Below is a small trained network, with its code and all its weights. Each question gives an input and a class and asks what happens when units are switched off, that is, made to give their printed mean instead of their output.

import numpy as np


def w(rows, s, z=0):
    codes = np.array(rows[::2]) - 128.0
    scale = np.full(codes.shape[1], s)
    scale[-1] = z or s
    return codes * scale


def norm(h):
    return h / np.sqrt((h * h).mean(-1, keepdims=True) + 1e-5)


def f(y):
    return np.maximum(y, 0)


def log_softmax(a):
    a = a - a.max(-1, keepdims=True)
    return a - np.log(np.exp(a).sum(-1, keepdims=True))


def net(x, mask):
    res = np.array(x, float).reshape(1, 7) / 4 @ E
    u = 0
    for l in range(2):
        y = f(norm(res) @ A[l][:, :-1].T + A[l][:, -1])
        res = res + np.where(mask[u : u + 8], y, B[l][:, -1]) @ B[l][:, :-1]
        u += 8
    return log_softmax(norm(res)[-1] @ U[:, :-1].T + U[:, -1])


A, B = {}, {}
E = w([
[201,105,96,129,142,135,151],'x0',
[186,183,255,101,148,146,127],'x1',
[87,169,128,153,131,123,46],'x2',
[145,70,147,140,165,56,105],'x3',
[143,121,213,140,59,151,140],'x4',
[113,79,139,86,110,197,77],'x5',
[135,64,74,2,146,70,163],'x6',
],0.0095)
A[0] = w([
[122,252,57,103,186,112,149,90],'L0N1',
[77,101,144,147,80,148,47,57],'L0N2',
[176,95,137,69,184,107,49,115],'L0N3',
[183,106,167,134,200,82,84,67],'L0N4',
[231,113,127,128,231,160,106,3],'L0N5',
[82,107,99,37,112,130,152,65],'L0N6',
[169,91,78,76,117,238,181,41],'L0N7',
[147,70,2,137,117,46,149,107],'L0N8',
],0.0099,0.0037)
B[0] = w([
[167,114,133,162,244,174,130,196],'L0N1',
[115,197,104,223,103,184,108,183],'L0N2',
[156,69,198,42,101,115,135,194],'L0N3',
[103,119,187,109,141,57,101,174],'L0N4',
[224,84,165,91,132,160,104,165],'L0N5',
[88,99,154,34,134,79,95,183],'L0N6',
[154,105,138,110,1,121,116,178],'L0N7',
[59,86,24,171,138,4,152,254],'L0N8',
],0.0098,0.0075)
A[1] = w([
[103,149,160,151,71,179,67,108],'L1N1',
[117,110,136,80,116,196,144,122],'L1N2',
[122,220,194,151,95,120,158,72],'L1N3',
[11,165,112,131,110,71,94,105],'L1N4',
[157,153,218,133,113,84,209,2],'L1N5',
[118,144,82,181,179,153,129,158],'L1N6',
[217,117,173,61,167,147,154,26],'L1N7',
[76,187,88,131,135,164,62,45],'L1N8',
],0.011,0.0056)
B[1] = w([
[101,177,92,136,86,92,45,254],'L1N1',
[171,186,109,148,71,162,101,178],'L1N2',
[180,50,137,79,90,21,214,218],'L1N3',
[246,203,155,152,119,160,164,251],'L1N4',
[156,178,168,213,243,149,165,179],'L1N5',
[88,132,115,148,134,216,128,235],'L1N6',
[171,139,69,183,158,255,197,211],'L1N7',
[129,70,40,185,194,216,147,183],'L1N8',
],0.0088,0.0052)
U = w([
[117,162,217,177,117,36,110,90],'0',
[76,112,6,209,147,73,172,128],'1',
[69,178,90,206,189,226,77,135],'2',
[176,135,155,137,5,174,105,209],'3',
[62,115,133,36,42,128,139,1],'4',
[119,59,101,26,171,16,157,144],'5',
[206,138,216,153,196,161,203,152],'6',
],0.017,0.0072)

Each question gives the input, the list of numbers given to net, and the class t.
The units are the neurons (one row each of A and B). Each row of codes is followed by its name. A weight is (code - 128) times the scale printed after its matrix; where a second scale follows, it is the last column's (A, B and U).
mask holds one flag per neuron, layer by layer. A switched-off neuron (its flag False) gives its mean, the last column of its row in B, instead of its output. The means were averaged over made-up inputs and are rounded, as every weight is.
A unit's drop is (log p(t) with every unit on - log p(t) with that unit switched off) / (log p(t) with every unit on - log p(t) with every unit switched off).
The circuit of an input: a set's keep is (log p(t) with only the set's units on - log p(t) with every unit switched off) / (log p(t) with every unit on - log p(t) with every unit switched off). Starting from the 12 units with the biggest drops (on a tie, the unit counted first), units are removed one at a time, each time the one whose removal leaves the highest keep (on an exact tie, the one counted first), for as long as the keep stays at least 0.8.
circuit, biggest first: the units of the circuit, biggest drop first
top k neurons: the k neurons with the biggest drops, biggest first
k most important neurons of layer l: the k neurons of layer l with the biggest drops, biggest first
drop when u is switched off: that unit's drop, to one decimal
input [0,3,8,-6,3,-8,-2], class 6: top 2 neurons -> L1N3, L0N2
input [8,-1,-5,-7,-3,6,-8], class 3: circuit, biggest first -> L0N7
input [4,7,-7,7,-4,7,3], class 6: top 2 neurons -> L1N7, L0N8
input [-5,-3,6,2,6,5,2], class 2: top 2 neurons -> L0N2, L1N8
input [3,0,-6,-8,-8,1,1], class 5: top 4 neurons -> L0N6, L0N7, L0N8, L0N2
input [-4,-6,1,-2,7,-6,-5], class 3: 2 most important neurons of layer 1 -> L1N3, L1N4
input [-5,-2,-8,-3,2,-4,-3], class 6: top 3 neurons -> L1N5, L0N8, L0N2
input [-8,-6,6,-2,-2,5,3], class 2: circuit, biggest first -> L1N4, L1N3
input [2,4,1,-3,-6,2,-3], class 6: 2 most important neurons of layer 0 -> L0N5, L0N8
input [6,-1,7,-4,6,-6,1], class 6: top 4 neurons -> L0N8, L1N3, L0N2, L0N1
input [-1,8,6,5,3,-3,4], class 6: 3 most important neurons of layer 1 -> L1N7, L1N5, L1N1
input [-3,1,7,4,-8,-8,-4], class 2: 2 most important neurons of layer 1 -> L1N6, L1N3
input [1,4,-1,2,-6,4,1], class 6: 2 most important neurons of layer 0 -> L0N8, L0N5
input [0,3,7,2,0,-6,-4], class 6: most important neuron of layer 0 -> L0N7
input [-3,4,-6,2,5,0,8], class 6: top 3 neurons -> L0N8, L1N7, L1N5
input [-6,4,-3,-1,5,-7,6], class 6: top 2 neurons -> L1N5, L0N8
input [-5,-2,-3,0,0,-4,-3], class 6: 2 most important neurons of layer 1 -> L1N3, L1N1
input [-3,1,1,-5,-2,-8,-4], class 6: 2 most important neurons of layer 1 -> L1N3, L1N1
input [4,-5,8,5,2,-3,-7], class 2: drop when L1N8 is switched off -> 0.0
input [-2,-5,1,6,2,-2,-5], class 2: drop when L1N4 is switched off -> 0.1
input [-5,-2,1,8,-6,-5,-6], class 2: drop when L0N1 is switched off -> 0.1
